[ 82 145 157 122 111 201 142 122 168 120 152]  k_105
[ 92 122 135 123 107  93 166 113 121 166  85]  k_304
[116 110  94  67 156 132 106  89 162 107 104]  k_835
[133 109 101  71 127 112 123  73 163 136  88]  k_879
[112 141 165 152  92 136 172 105 145 172 121]  k_469
[187 108  93  98 122 110 106  76 145 137 104]  k_790
present: [112 141 165]	yes
present: [ 94  67 156 132 106]	yes
present: [113 121 166  84]	no
present: [127 111]	no
present: [152  93]	no

[127 171 206 129 126 141 176 225] -> k_746
[133 126 133 131 128 129 136 145] -> k_10
[127 165 185 131 130 137 174 177] -> k_660
[128 132 136 127 127 129 134 127] -> k_24
[129 144 159 128 129 135 155 176] -> k_730
[132 162 189 131 131 139 167 190] -> k_182
[126 148 160 130 128 136 149 146] -> k_501
[128 132 208 127 127 129 134 127] -> k_533
present: [128 134]	no
present: [144 159 128 129 135]	yes
present: [130 130]	no
present: [137 130]	no

[105 106 165 113 104 154 174 174 104 125 173 168 155 150 119 132 107 158
 176 154 105 174 176 117 112 124 140 104 106 140 130 113 169 106 148 133
 120 106] = k_587
[126 127 134 127 127 122 121 121 127 124 120 120 123 122 125 126 127 121
 120 121 127 120 120 125 126 124 124 127 127 123 125 126 120 127 124 125
 125 127] = k_482
[165 172  89 142 171 135  88  88 170 161 102 112  99 136 166 134 150 130
  89 138 166 105  89 167 172 166 108 166 160 151 119 169 113 168 101 115
 167 161] = k_51
[105  85 182 139  86 101 175 178  94  79 144 130 183 101  78 116 126 107
 171 101 102 140 172  78  82  79 175 101 113  87 166  78 142  97 181 170
  77 112] = k_961
[126 127 122 127 127 122 121 121 127 124 120 120 123 122 125 126 127 121
 120 121 127 120 120 125 126 124 124 127 127 123 125 126 120 127 124 125
 125 127] = k_591
[104  75 157 154  79  42 136 140  89  42  87  70 170  45  48 106 138  46
 126  39 102  79 129  50  61  42 178 104 121  34 175  54  80  93 177 178
  45 118] = k_721
[136 138 117 132 138 127 116 116 138 134 118 121 120 126 135 131 132 125
 116 127 137 120 117 136 138 136 123 138 136 131 126 136 120 138 121 124
 135 137] = k_352
present: [101 168 113 169]	no
present: [174 174]	yes
present: [127 122 121 121 127]	yes
present: [172 167]	no

[114 141  82 178 140 112 130 158 145 128 134 144] : k_960
[119 106 174 124 105 127 120 133 138 124 109 130] : k_488
[126 119 167 116  76 145 120 143 123 136 182 112] : k_378
[124 187 115  81 220 104 149 125 139 136 105 126] : k_75
[110 136  96 124 105 175 102 154 130 133 148 114] : k_537
present: [124 174 106]	no
present: [ 76 144]	no

[203 141 103 107  68 193 109 125  93 152  95  82]  k_786
[185 149 126 103 157 168 120  88 104  75 112 155]  k_743
[203 141 103 107  68 193 109 125  93 133  95  82]  k_408
present: [142 103 107]	no
present: [168 120]	yes

[211 103 189 127 139] -> k_829
[ 93 138  96 119 107] -> k_155
[127 141 149 127 154] -> k_234
[ 71 169  78 119 101] -> k_809
[ 99 162 116  92 125] -> k_44
[ 71 166  73 117  95] -> k_472
[138  94 145 194 167] -> k_911
[ 98 158 110  99 123] -> k_764
present: [116 162  99]	no
present: [ 96 119 107]	yes
present: [ 99 162 116  92 125]	yes

[139 158 151 154 149 154 150 127 134 154 143 141 145 143 150 134 147 144
 155 122 159 120 114 137 120 152 162 146 154 126 148 144 144 123 166 138
 139 120 156 126 133 149 124 167 135 144 167 159 134 149 136 157 132 141
 125 137 155] = k_562
[ 86 113 138  99 162 141 117 125 106 125  98 202  95  74 200 101 125  97
 160 168 149 126 190 217 131 108  70  71  92 100  58 206 125 126  80  79
  59  94 101 161 109 159 106 153 176  71 200 175 103  66 157 171 116 183
 105 181 140] = k_584
[111 169 104 174 144 137 142 143 119 144 163 151 127 147 175 122 144 154
 146 143 149 123 111 122 119 144 140 146 138 128 160 111 129 118 129 167
 121 109 127 130 109 137 153 157 108 165 145 145 126 166 152 148 136 140
 152 110 178] = k_432
[190 121 218 124 131 164 153 100 187 161 105 115 161 125  84 169 129 148
 150  90 162 113 108 134 107 178 188 168 158 161 148 162 147 145 204 111
 169 164 205 105 160 167  95 155 148 131 172 142 166 149  77 164 161 114
 122 138 102] = k_757
present: [150 148]	no
present: [187 162 105]	no
present: [108  70  71]	yes
present: [172 142 166]	yes

[162 131 117 132 140 136 121 147 120 157 120 112 148 119 125 101 133 126
 132 115 110 143 125 130 108 129 130 196 118 109 160 115 169 138 125 125
 137 139 117 125 140 128 144 127 134 125 133 132 113 102 136 133 130 111
 124 137] : k_733
[135 135 142 144 137 121 109 133 144 131 119 121 115 144 116 112 130 102
 129 133 133 133 131 120 135 115 144  53 144 136 129 100 120 135 131 145
 117 135 134 125 124 126 131 104 121 113 125 119 120 106 134 126 129 139
 136 153] : k_944
[ 87 134 133 125 127 136 126 125 148 115 132 118  84 100 117 168 123 156
 117 158 124 133 120 130 106 122 136 154 145 155 153 126 137 145 126 126
 148 132 129 139 101 107 144 126 132 123 125 123 148  90 127 107 137 109
 144 136] : k_349
present: [143 144]	no
present: [127 134 125 133 132]	yes
present: [124 133]	yes
present: [124 137]	yes

[ 86 153 177  46  99 149] = k_996
[ 86 150 177  75  97 169] = k_374
[ 86 150 177  46  99 149] = k_796
present: [ 46  98 149]	no
present: [ 86 153]	yes
present: [177  46 100]	no
present: [177 150  86]	no
present: [177  46  99 149]	yes
present: [ 86 153 177]	yes
present: [ 46 100]	no

[ 78 124 132 144 116 123  99 193] : k_755
[ 78 124 132 144 116 123  99 175] : k_338
[ 72 119 132 132 122 119  86 188] : k_117
present: [119 122]	no
present: [123 116 144]	no
present: [ 78 125 132 144 116]	no

[115  88 100 206] = k_15
[139  65 203 204] = k_280
[ 71  50 136 179] = k_882
[ 97  68 125  66] = k_436
present: [ 97  68 125]	yes
present: [ 96  68 125]	no
present: [ 51 136]	no
present: [ 88 100]	yes
present: [ 67 125  66]	no

[125 196 147 142  90 135 158 130 188 156  96] : k_815
[125  95 128 142  95 126 116 212  93 128 145] : k_554
[137 169 135 186 165 160  91 146 151 165 102] : k_390
[177 109 103  86  78 115 127  42 127 181 170] : k_740
[140  67 108 118  54 121 142 128 137  77 126] : k_213
[129 159  69 128 128 229 184  60 145 197 118] : k_87
[ 38 125 159 128 144 130 107  94 106 134 155] : k_881
present: [127 181]	yes
present: [144 130]	yes
present: [169 135 187]	no
present: [142 128]	yes
present: [130 158 135  90 142]	no

[155 160 131 138 136 137] : k_69
[150 161 104  85 165 135] : k_199
[155 160 131 161 107 117] : k_918
[155 160 131 180 147 124] : k_698
[151 111 151 147 102 120] : k_583
[151 111 140 147 102 120] : k_542
[160 126 125 156 137 129] : k_641
[141 134 133 136 133 132] : k_606
present: [160 131 161 107 117]	yes
present: [160 107 117]	no
present: [133 136 133]	yes
present: [155 160 131 138]	yes
present: [107 161]	no
present: [156 137 129]	yes

[ 95  81 108  77 138 111  79 107] -> k_49
[138 123  42 145 174 143 102 116] -> k_877
[ 94 101 217  72  89 101 126 128] -> k_413
[139 139 126 136 120 127 130 136] -> k_359
present: [126 136]	yes
present: [126 101]	no

[180 166 145 134 132 163 149 159 156 149 174 151 150 133 172 173 159] : k_770
[143 138 137 143 134 136 133 144 140 136 140 151 135 129 136 145 141] : k_357
[183 147 146 161 140 137 143 142 146 134 171 147 144 131 154 161 147] : k_89
[130 143 157 129 134 148 132 163 166 197 147 131 147 131 173 163 164] : k_988
[140 149 141 130 134 152 133 152 147 145 140 138 138 130 138 157 156] : k_396
[176 141 148 162 139 133 135 143 145 134 163 146 141 129 144 158 148] : k_973
[176 160 166 157 147 155 145 176 174 180 174 140 160 134 179 188 180] : k_290
[144 141 137 136 136 137 141 143 145 151 148 149 139 130 155 148 142] : k_622
[160 155 136 139 136 150 146 152 148 141 157 166 142 130 155 159 149] : k_309
[131 133 132 128 133 132 131 136 135 137 133 131 133 127 135 137 136] : k_258
[140 139 142 129 130 142 129 157 148 151 141 142 142 126 147 150 147] : k_939
[160 180 163 148 134 189 140 206 180 175 156 193 154 133 159 196 194] : k_771
present: [136 137 141 143]	yes
present: [140 136 140]	yes
present: [157 148 150]	no
present: [149 141]	yes
present: [136 136]	yes
present: [139 130]	yes
present: [143 134 136]	yes

[186 135  69 126  93 122 150 146 132 123 149 131 121 144 149 116 142 152
 132 121 108 120 149 145  79 165 122 135 178 108  96  73] = k_276
[110 114 201 135 174 122 114 133 148 112 119 130 124  72 135 167 172  50
 135 103 138 137 158 112 121 102 128 170  43 143 126 171] = k_789
[118 113  84 135 138 143 112 119 132 127 131 136 154 155 125 112 120 159
 135 109 112 132 153 123 139 112 134 115 137 138 109 125] = k_756
[186 135  69 126  93 122 150 146 132 123 149 131 121 144 149 116 107 159
 172 120 135 137 104 116 154 102 129 115 126 124 126 106] = k_254
[ 69 104  78 157 130 122 102 106 104 123 133 108 136 151  87 107 114 162
 130  99 141 137 149 122 187 101 128  71 108 156 134 142] = k_138
[110 157 124 139 110  83 193 119 148 123 131 111  86 136 179 121 134 159
 154 125 119 137 149 134 139 102  95  87 126 100 124  66] = k_921
present: [128 102 121 112 158]	no
present: [116 107 159 172 120]	yes
present: [144 149]	yes
present: [108  71 128]	no
present: [113 201]	no

[138 139  98 125 120 130] : k_794
[130 140 131 141 142 123] : k_676
[106 104 161 122 130 119] : k_616
[142 145 125 157 146 118] : k_341
[132 127 114 120 117 133] : k_793
[163 169  70 137 126 142] : k_173
[153 167  92 158 145 120] : k_582
[128 144 132 136 144 128] : k_277
[124 165 146 167 179 107] : k_834
[141 155 109 146 142 124] : k_253
[119 113 137 114 118 131] : k_860
[201  69 124 194  93 114] : k_704
present: [124 165 146 167]	yes
present: [118 146 157]	no
present: [179 167 146]	no
present: [ 93 114]	yes

[ 96 126 126 155 139 141 140  83 133 123  92  74] : k_164
[ 96 126 126 155 139 141 200  83 133 123  92  74] : k_922
[179 111 104 145 192 116 206 115 132  91  60 101] : k_353
[ 87 127 116 139 127 112 112  74 146 105  77  47] : k_927
present: [ 92 123 133]	no
present: [47 77]	no

[ 88 128 107 100 148 131 105 144] = k_621
[111 129 125 139 133 130 155 131] = k_409
[162 142 150 114 118 128 116 117] = k_553
[ 82 126 133 111 130 123  82 131] = k_636
[ 99 134 148 141 109 121 119 109] = k_52
[207 133 149  59 122 134 135 131] = k_612
[113 141 106  84 136 112 134 131] = k_782
[ 70 136 114  76 138 129 146 136] = k_627
[120 121 110 159 139 139 150 137] = k_909
present: [123  82]	yes
present: [116 117]	yes
present: [112 135]	no
present: [ 82 126 133 111 130]	yes
present: [130 123  82 131]	yes
present: [118 114 150 142]	no
present: [119 109]	yes

[125  99 105 110  77 131 121] : k_874
[154 115 149  68  96  53 195] : k_920
[109 121 152 166 128 146 143] : k_895
[196 207  77 165 137  86 168] : k_543
[108 128 142 205 147 200  83] : k_913
[182 206  77 195 152 136 139] : k_875
[107  92 130 130  88 149 122] : k_174
[ 81  70 171 139 112 191  90] : k_312
present: [139 112]	yes
present: [131  88]	no
present: [ 86 168]	yes

[101 106 121 157  86 160] = k_613
[122 170 163 102 223 123] = k_260
[141  99  99 123 163  57] = k_570
[ 84 115 141 104 174  74] = k_166
[159 157 109  72 186 127] = k_203
present: [123 163]	yes
present: [159 157 109  72]	yes
present: [157  86]	yes
present: [174 104 141 115]	no

[177 129 190 138 184] : k_699
[150 137 146 155 127] : k_695
[118 158 136  91 154] : k_226
[150 137 146 127 127] : k_958
[125 126 129 119 142] : k_675
[118 124 116 121 126] : k_496
[131 132  78 175  50] : k_362
[108 155 119  90 147] : k_586
present: [108 155]	yes
present: [137 150]	no
present: [124 117 121]	no
present: [119 155]	no
present: [177 129]	yes
present: [137 147 127]	no
present: [118 158 136]	yes

[105  55  98 142  86  92 142 139 112 145]  k_141
[187  60  54 137 139 120 121  87 146 170]  k_366
[201 190 102 116 202 158 162 186  32 147]  k_181
[188 103  60  58 138 140 166  83 125 217]  k_649
[126  80 130 130 125 114 203 142  96 119]  k_114
[ 96 186 154 121 135 107 151 115 205 125]  k_335
[129 160  77 141 103 185 146 150 195  73]  k_282
present: [142  98]	no
present: [114 203 141]	no
present: [137 139 120 121]	yes
present: [103  60  58 138 140]	yes
present: [120 121  87]	yes
present: [202 158 162 186]	yes

[ 86  78  97 140 183 174 181  97  87 121 125 180 133 185] -> k_752
[ 80  92 106 127 124 153 199  82  70 109 119 189 121 168] -> k_801
[129  81 173 133 113 186 169 121  27  94  80 204 109 168] -> k_180
[ 96 100 117 116 143 155 187 106  61 131 103 195 122 141] -> k_726
[ 74  77  97 108 155 135 198  87  94 120 154 175 145 178] -> k_978
[ 89  73  83 123 183 175 155  94 102 131 128 170 148 191] -> k_81
[ 96  97 133  85  96 116 172  68 128  87 161 156 140 185] -> k_302
[ 88  78  95 155 162 153 180 111  98  98 153 191 128 178] -> k_337
[ 98  92 132 131 102 163 186  88  53 109  89 188 114 166] -> k_455
present: [181  97]	yes
present: [73 89]	no
present: [162 155]	no
present: [ 68 128  87 161 156]	yes
present: [ 53 109  89 188 114]	yes
present: [ 94 101 131 128 170]	no
present: [164 186  88]	no

